[ -6.3   4.7   3.1   3.7  14.0   4.7  -4.3   4.5 -18.5  -1.3  -4.7  -0.6
  -2.1  18.8 -38.9  -9.8  -5.1   5.1   2.2  -2.6   5.2  12.4   2.6 -21.8
   5.2  22.2   5.5  -7.7  12.1   1.5  15.4   1.0  -2.1] : L/Q752
[-15.9 -10.3   1.9  -3.1   9.3  29.3   0.2   0.7   1.2  -9.0   5.2  -0.8
   7.6  19.2 -16.3  15.2 -24.7  -3.7   0.7  -1.6   2.8   4.3   3.2 -24.1
  -3.2  -0.9  24.4  -2.2   3.5   2.8  -0.5   6.2   0.3] : F/Q191
[-10.3   3.7   3.5   2.2  11.9  12.2  -6.4   2.1  -8.1   1.5   0.9  -1.2
  -2.9  12.9 -35.2  -3.0 -12.6  -3.1   4.8  -7.7   5.8   6.2  -4.5 -29.4
   0.8  15.2  11.0  -4.5  -3.6   5.8  11.1  -4.6  -0.3] : F/Q752
[-11.2  -5.4   3.8  -5.1  10.9  13.3   2.9   3.9 -12.8   2.7   1.8  -1.2
   3.3  26.4 -21.6   6.7 -13.2  -0.5  -1.0   4.2   4.0  10.2  -0.9 -23.4
  10.0   5.9  19.6  -0.2   6.4   6.2   2.6  14.8   4.6] : F/Q191
[ -9.3   3.2   0.5  -3.6  -0.4  25.2  17.6   2.2 -10.6   0.7   5.7  -2.0
   2.7  28.2 -34.5  19.0 -14.1   1.9   4.2   3.5   4.1   4.9  -3.5 -21.9
  -0.8   5.5   9.4  -4.4  -3.3   8.3   4.7 -11.1   1.7] : F/Q191
[ -3.9  11.9   1.9  -1.5   3.4  -0.8  11.6  -9.2 -10.8  -9.9  -1.8   1.5
   0.9  24.2 -49.3 -10.6   4.0   2.2   3.0   0.4   2.8   5.4   1.8 -22.2
  -2.0  13.3  -7.7  -5.1  -4.3   5.6  17.2 -16.1  -0.2] : P/Q752
[ -9.2  11.3  -5.3 -18.9  -6.8 -16.9   7.7  -2.9   4.5   0.3  -9.1   0.3
  -2.6  29.0 -51.5 -19.2  -9.6  -2.3   2.4   6.2   2.3   0.8   4.4 -14.6
   2.1   6.8 -24.3  -3.6   0.7  12.0  19.8  -8.0  -4.9] : P/Q252
[ -2.4  14.6 -10.4   1.2   0.6 -12.9   5.8  -0.2   8.2  -1.8 -15.9  -3.9
  -1.0  31.9 -62.9 -20.4 -17.4   7.3  -0.7   2.0   2.1   9.5   5.1 -24.8
   3.1   9.2 -15.8  -2.3  -5.6   6.1  25.8  -9.3  -1.8] : P/Q252
[ -2.0  11.2  -8.0  -2.4  11.2  -9.2   4.2  -1.2  -0.2  -6.0 -11.1   0.2
  -2.2  17.7 -47.7 -13.5 -10.2   0.2  -9.0   2.7   2.4   2.7   9.4 -15.9
   0.4   4.3 -21.3  -9.5  -5.5   6.9  13.7  -3.7   1.6] : P/Q252
[-20.9  -5.2   0.9   1.2   6.8  24.5   0.5  10.1   7.6  -5.6   1.4   1.2
   3.2  30.7 -33.3  11.3 -42.0  -7.8  -2.1  -0.7   4.6   4.1  12.8 -30.9
   8.1  -5.0  16.1  -2.0   2.4   4.1   7.1   3.4  -3.5] : L/Q191
[-13.6   4.8  -3.2  -2.5  -0.8  18.7   8.5  -2.0   6.3   0.5  -4.7  -4.3
   1.7  41.8 -58.9   0.4 -29.7  -1.1   2.1   1.7   5.6   9.4  -4.1 -36.3
   2.4  13.9   2.1  -4.7  -7.5   7.0  26.5 -19.9 -10.7] : P/Q191
[-20.2   4.2   6.5   4.1  13.4   9.5   1.3  -0.8 -18.0   2.1  -4.3  -1.8
  -0.5  31.3 -53.9 -12.6 -23.0  -2.5   3.1  -1.0   3.0  15.3   5.1 -36.9
   3.2  18.0   7.2  -8.6 -17.0   5.6  18.5   3.7  -2.9] : L/Q752
[-11.8   2.6   2.4  -2.7   7.7  18.2   9.3   2.4  -6.9   2.5   5.5  -0.5
   2.9  36.5 -37.9   3.2 -23.9   2.1  -1.5   0.6  -1.8  14.2   0.5 -29.9
   9.6   7.4  14.0  -2.9   0.9  13.7  12.2  -0.8   1.2] : L/Q191
[ -9.2  -5.2   0.6  -4.7   1.2  16.0   7.9  -1.2   4.9   2.6   4.6 -10.8
   6.2  12.8 -13.3  18.7 -17.8   5.0  -4.1   1.0   0.1  -2.4   6.3 -12.9
  -2.5 -12.4   8.0   3.1   0.1   6.0   1.2  -5.8  -0.5] : F/Q191
[ -7.8   7.8   1.9  -1.1   6.1  -0.7   0.7   1.3  -6.0   0.2  -3.8   1.1
  -4.1  16.1 -40.2 -14.2  -2.1  -1.3   1.6  -7.4   4.1  16.9   2.4 -23.5
   1.6  22.2   5.4 -10.5  -3.7   1.4  15.8  -3.7  -3.7] : F/Q752
[-11.0  -0.7  -7.7   2.1  12.5  -8.9   0.9   0.7  -2.9   0.0  -9.8   0.6
   2.7  19.1 -26.8 -22.8  -8.9  -0.2  -3.8   0.6   0.7   7.4   3.5 -19.2
   5.8   3.5  -3.5  -0.7   3.7   5.9   8.9  18.3  -3.0] : F/Q252
[ -4.7   6.4  10.7   2.8  12.2   5.6  -1.6  -2.1 -35.3   3.8 -10.5   0.3
 -16.7   5.3 -17.7 -16.1  12.7  -2.9   5.9  -3.2  -3.7  12.5  -4.5 -12.8
  -6.3  16.1  -2.3  -7.0  -4.7   1.4   5.7  -3.0  -3.6] : F/Q752
[-12.7  -2.1   8.9   5.6  12.0   7.1  -8.6  -1.3 -23.7   0.5  -8.0  -1.2
  -2.8   3.9  -7.4 -12.2  -0.1  -3.6  -1.3  -4.4  -5.2  15.4   4.6 -14.2
  -2.6  11.0  18.2  -2.2   1.9   0.4   5.1  16.4  -1.0] : F/Q752
[-17.1  -2.0   5.0  -2.6   9.5  19.8   1.3   2.9  -5.2   1.3   0.6  -2.3
  -1.1  24.0 -21.7   2.5 -22.6   2.3  -1.1  -4.1   1.6   8.4   1.2 -22.1
  -1.3   2.0  15.1   2.9   3.6   3.0   6.3   8.3  -3.8] : F/Q191
[-18.3  -3.2   2.0   4.8  12.1  18.2  -3.6   3.4  -6.1   1.9  -1.9  -2.9
   0.8  18.3 -28.6  -0.3 -18.9  -1.8  -0.8  -3.2   0.9   5.5   3.3 -33.8
   1.3   1.2   7.8  -5.2   0.5   1.2   7.8   7.4   0.9] : F/Q191
[ -9.5   4.0   5.0   1.7  10.2   0.8  -4.6   0.6 -20.2   1.9  -3.1  -0.7
  -2.8   0.5 -12.3  -5.0   4.0  -5.2  -0.6  -5.9   2.9  19.8  -0.1 -10.1
 -10.9  10.5   0.9  -4.3  -0.4  -3.0   3.8   8.1   0.4] : L/Q752
[-10.4   4.0  -0.8  -4.7   6.2  17.8  10.0   1.2   1.1   0.7  -1.3  -1.6
  -0.3  37.8 -51.4  11.6 -24.7   7.4  -0.3   4.1   4.7   4.7   2.1 -26.4
   1.6   3.2  -3.3  -5.4  -9.1   5.4  20.4 -20.9  -2.0] : P/Q191
[ -9.7  10.8  -6.7   0.2  -8.3 -18.2   3.5  -3.8  11.5  -3.0  -7.6  -3.1
  -1.5  29.0 -68.3 -15.3 -19.0   6.3  -2.3   4.3  14.2   7.1   5.5 -27.7
   3.2  14.7 -22.2  -4.7  -5.0   7.0  26.1 -11.1  -4.1] : P/Q252
[ -5.3   1.6   0.9   5.3  10.9  -8.0  -1.3  -1.7 -15.6  -2.4  -7.9   1.4
  -1.4  15.7 -18.6 -14.8  -5.9  -0.7  -5.6  -5.1  -1.9  20.3   0.6 -22.7
   1.2   2.3  -2.4  -2.3   2.5  -1.0   9.4  16.7   1.3] : L/Q252
[-11.4   1.0  -0.4   3.2   8.3  -3.5  -1.1   4.1  -1.9  -3.1  -3.1  -2.0
  -5.1  16.7 -22.0 -15.5 -10.0   3.9  -0.2  -8.3   0.6   7.7  12.6 -16.6
  10.7   5.3  -3.6   2.4   5.1   8.8   6.0  13.0  -2.5] : F/Q252
[-12.0  -1.0  -1.5  -3.2   7.9  16.9   2.3   3.4   1.4  -1.0   5.6  -7.0
  -0.3  29.2 -22.9   7.0 -19.7   0.1  -1.9  -1.5   4.3  13.4  -5.0 -18.3
  10.5   9.5  18.7   5.8   2.8   6.4   7.6   6.8  -2.3] : F/Q191
[-30.7  10.4 -16.2  -3.7  10.1  26.6   0.7 -17.1  58.1   1.3   4.8  -1.5
   0.7  58.2 -87.0  -0.6 -61.0  13.2  -1.6  -5.6  19.8  18.3   5.1 -74.3
  16.2  25.0  15.6  -9.1  -4.4  -0.4  38.9 -18.4  -7.0] : F/Q191
[-11.3   0.0  -1.6  -6.8  -2.2  17.9   9.9  -1.5  -4.0   2.3   2.4  -1.4
   3.1  32.2 -32.3   7.6 -17.1   1.6  -1.3   1.2   0.7   2.7  -4.7 -19.0
   0.5   2.7   5.2  -0.5   5.3   6.7   9.7 -12.6  -0.8] : P/Q191
